Below are the code and all the weights of a small trained network. Each question names an input and a target symbol and asks about switching units off, where a switched-off unit gives its printed mean instead of its output.

import numpy as np


def w(rows, s, z=0):
    codes = np.array(rows[::2]) - 128.0
    scale = np.full(codes.shape[1], s)
    scale[-1] = z or s
    return codes * scale


def norm(h):
    return h / np.sqrt((h * h).mean(-1, keepdims=True) + 1e-5)


def softmax(a):
    e = np.exp(a - a.max(-1, keepdims=True))
    return e / e.sum(-1, keepdims=True)


def log_softmax(a):
    a = a - a.max(-1, keepdims=True)
    return a - np.log(np.exp(a).sum(-1, keepdims=True))


def net(x, mask):
    ids = ['Δαβεζηλμξστψ'.index(c) for c in x.split()]
    T = len(ids)
    res = E[ids] + P[:T]
    u = 0
    for l in range(2):
        r = norm(res)
        for j in range(3):
            rows = slice(4 * j, 4 * j + 4)
            q, k, v = (r @ M[l][rows].T for M in (Q, K, V))
            z = softmax(np.where(np.tri(T) > 0, q @ k.T / 4**0.5, -1e9)) @ v
            o = O[l][rows]
            res = res + np.where(mask[u + j], z, o[:, -1]) @ o[:, :-1]
        u += 3
    return log_softmax(norm(res)[-1] @ U[:, :-1].T + U[:, -1])


Q, K, V, O = {}, {}, {}, {}
E = w([
[113,175,119,208,135],'Δ',
[132,84,144,95,139],'α',
[159,188,93,116,89],'β',
[144,130,123,102,158],'ε',
[125,132,122,107,145],'ζ',
[202,154,109,108,68],'η',
[103,106,43,153,123],'λ',
[137,131,127,92,145],'μ',
[133,109,130,104,155],'ξ',
[205,47,43,123,128],'σ',
[74,3,142,192,161],'τ',
[128,108,130,100,139],'ψ',
],0.025)
P = w([
[202,123,15,218,255],'0',
[109,118,152,140,76],'1',
[74,123,124,49,113],'2',
[200,134,99,216,175],'3',
[111,124,150,145,81],'4',
[76,126,113,59,106],'5',
[188,148,118,189,147],'6',
[111,125,150,149,80],'7',
[73,131,106,63,106],'8',
],0.018)
Q[0] = w([
[84,134,84,129,214],'L0H1',
[43,172,190,134,93],'L0H1',
[63,62,90,138,54],'L0H1',
[167,69,145,84,101],'L0H1',
[107,156,79,137,72],'L0H2',
[173,160,156,156,185],'L0H2',
[117,147,247,197,135],'L0H2',
[85,154,157,106,196],'L0H2',
[54,154,62,94,186],'L0H3',
[129,120,186,206,93],'L0H3',
[113,99,222,136,178],'L0H3',
[159,55,71,165,170],'L0H3',
],0.014)
K[0] = w([
[124,117,95,223,131],'L0H1',
[2,213,170,135,137],'L0H1',
[49,31,151,121,136],'L0H1',
[142,102,146,83,175],'L0H1',
[117,164,56,161,116],'L0H2',
[117,151,171,104,146],'L0H2',
[93,125,211,202,190],'L0H2',
[125,77,136,93,173],'L0H2',
[119,162,47,199,111],'L0H3',
[93,140,196,159,169],'L0H3',
[142,85,177,182,110],'L0H3',
[119,80,99,99,191],'L0H3',
],0.015)
V[0] = w([
[106,154,171,78,114],'L0H1',
[154,136,87,171,124],'L0H1',
[87,114,124,150,23],'L0H1',
[176,28,50,84,173],'L0H1',
[60,199,217,136,81],'L0H2',
[178,146,120,52,210],'L0H2',
[173,152,20,130,105],'L0H2',
[219,97,120,125,31],'L0H2',
[163,131,156,55,62],'L0H3',
[72,241,114,125,52],'L0H3',
[2,72,60,167,103],'L0H3',
[241,74,72,103,72],'L0H3',
],0.0099)
O[0] = w([
[100,183,144,149,165,112],'L0H1',
[169,72,95,129,140,119],'L0H1',
[83,83,113,119,129,112],'L0H1',
[150,157,77,137,5,255],'L0H1',
[174,149,226,121,130,19],'L0H2',
[48,75,104,114,108,163],'L0H2',
[149,90,61,160,97,182],'L0H2',
[182,77,120,85,121,166],'L0H2',
[178,172,143,109,106,138],'L0H3',
[84,141,106,28,125,51],'L0H3',
[93,142,73,172,75,158],'L0H3',
[240,167,47,184,119,206],'L0H3',
],0.012,0.0081)
Q[1] = w([
[177,114,113,132,162],'L1H1',
[100,64,58,169,114],'L1H1',
[88,50,133,53,136],'L1H1',
[149,212,188,142,162],'L1H1',
[90,82,247,92,146],'L1H2',
[138,85,106,120,95],'L1H2',
[143,191,185,138,227],'L1H2',
[149,107,155,84,206],'L1H2',
[128,67,124,129,99],'L1H3',
[176,88,135,167,176],'L1H3',
[182,92,217,203,193],'L1H3',
[26,123,52,122,65],'L1H3',
],0.014)
K[1] = w([
[167,119,102,88,169],'L1H1',
[124,48,101,218,144],'L1H1',
[82,17,90,164,126],'L1H1',
[141,181,159,117,70],'L1H1',
[138,117,216,78,109],'L1H2',
[56,149,134,127,127],'L1H2',
[201,115,149,123,201],'L1H2',
[154,166,147,141,195],'L1H2',
[122,114,84,139,130],'L1H3',
[173,81,97,9,84],'L1H3',
[152,145,117,29,19],'L1H3',
[72,73,121,235,144],'L1H3',
],0.014)
V[1] = w([
[151,141,212,143,177],'L1H1',
[151,52,142,75,68],'L1H1',
[97,107,121,89,61],'L1H1',
[133,106,67,131,144],'L1H1',
[182,134,170,119,124],'L1H2',
[125,170,114,113,161],'L1H2',
[151,137,123,89,124],'L1H2',
[136,77,215,106,122],'L1H2',
[127,148,163,129,140],'L1H3',
[115,161,97,36,151],'L1H3',
[114,6,111,102,104],'L1H3',
[127,196,97,119,67],'L1H3',
],0.011)
O[1] = w([
[187,69,40,141,31,3],'L1H1',
[131,119,159,46,144,139],'L1H1',
[78,92,228,65,164,139],'L1H1',
[214,70,111,110,205,213],'L1H1',
[55,114,143,121,179,36],'L1H2',
[117,80,80,79,99,99],'L1H2',
[29,114,151,126,76,102],'L1H2',
[115,88,165,122,246,1],'L1H2',
[65,98,109,124,149,65],'L1H3',
[178,200,70,232,81,63],'L1H3',
[184,115,147,138,3,190],'L1H3',
[96,203,149,177,141,168],'L1H3',
],0.0073,0.0096)
U = w([
[196,134,200,176,89,138],'Δ',
[110,79,176,175,102,116],'α',
[121,209,114,33,133,107],'β',
[139,2,154,96,69,105],'ε',
[224,192,142,74,141,95],'ζ',
[140,134,209,135,185,251],'η',
[69,197,184,183,95,98],'λ',
[53,154,84,133,31,40],'μ',
[196,139,71,190,173,211],'ξ',
[73,117,115,98,179,254],'σ',
[105,232,104,155,177,111],'τ',
[166,166,156,105,94,41],'ψ',
],0.015,0.0076)

Each question gives the input, a string of symbols that net reads in full, and the target symbol t.
The units are the heads (4 rows each of Q, K, V and O). Each row of codes is followed by its name. A weight is (code - 128) times the scale printed after its matrix; where a second scale follows, it is the last column's (O and U).
mask holds one flag per head, layer by layer. A switched-off head (its flag False) gives its mean, the last column of its rows in O, instead of its output. The means were averaged over made-up inputs and are rounded, as every weight is.
A unit's drop is (log p(t) with every unit on - log p(t) with that unit switched off) / (log p(t) with every unit on - log p(t) with every unit switched off).
The circuit of an input: a set's keep is (log p(t) with only the set's units on - log p(t) with every unit switched off) / (log p(t) with every unit on - log p(t) with every unit switched off). Starting from all 6 units, units are removed one at a time, each time the one whose removal leaves the highest keep (on an exact tie, the one counted first), for as long as the keep stays at least 0.8.
circuit, biggest first: the units of the circuit, biggest drop first
most important unit: the unit with the biggest drop
heads that matter: for each layer, one digit per head in row order, 1 if its drop is at least 0.15 and else 0, layers parted by /
drop when u is switched off: that unit's drop, to one decimal
input μ λ α, target μ: circuit, biggest first	L0H3
input τ ξ ξ η ε, target τ: circuit, biggest first	L0H1, L1H3, L0H3
input ξ ε ξ, target Δ: circuit, biggest first	L0H3, L0H2, L0H1
input λ ψ ε τ ψ ζ, target ε: heads that matter	100 / 001
input α ψ β ψ α ψ, target β: heads that matter	101 / 000
input ψ ξ ξ α α α α ζ, target σ: circuit, biggest first	L0H1, L0H2
input μ ψ α, target η: circuit, biggest first	L0H2, L0H1, L0H3, L1H2
input α ψ ψ ε ζ ψ η μ ψ, target ζ: heads that matter	001 / 000
input σ α σ ψ ψ ε, target ξ: heads that matter	001 / 000
input ξ τ ξ, target ε: circuit, biggest first	L1H3, L0H3
input ξ Δ α ξ ξ σ ξ α, target λ: circuit, biggest first	L0H1, L0H2, L0H3, L1H1
input β ξ ε σ ψ, target μ: circuit, biggest first	L0H2, L0H1
input ξ ψ ξ ψ, target Δ: heads that matter	011 / 000
input α λ ψ μ ζ μ ε ψ μ, target μ: most important unit	L0H3
input ψ ε α τ σ, target ε: heads that matter	101 / 001
input λ α α, target μ: circuit, biggest first	L0H3, L0H1
input σ ψ α ε β, target ζ: heads that matter	011 / 000
input μ η ψ μ α ψ, target ζ: heads that matter	011 / 000
input ζ α ζ ψ ψ η η Δ, target η: heads that matter	110 / 000
input Δ ψ ψ ε ψ ξ, target σ: heads that matter	011 / 000
input ψ ξ ψ, target λ: heads that matter	111 / 000
input ψ ε α, target η: heads that matter	111 / 010
input ξ ψ β ψ ψ, target μ: circuit, biggest first	L0H1
input ε α α ψ μ, target β: circuit, biggest first	L0H3, L0H1
input ψ τ ψ μ σ, target ε: heads that matter	100 / 001
input ξ β ψ α ξ ζ, target β: heads that matter	001 / 000
input α ψ η ζ α α, target ζ: circuit, biggest first	L0H3
input Δ α ε ψ ψ β, target β: drop when L0H1 is switched off	0.1
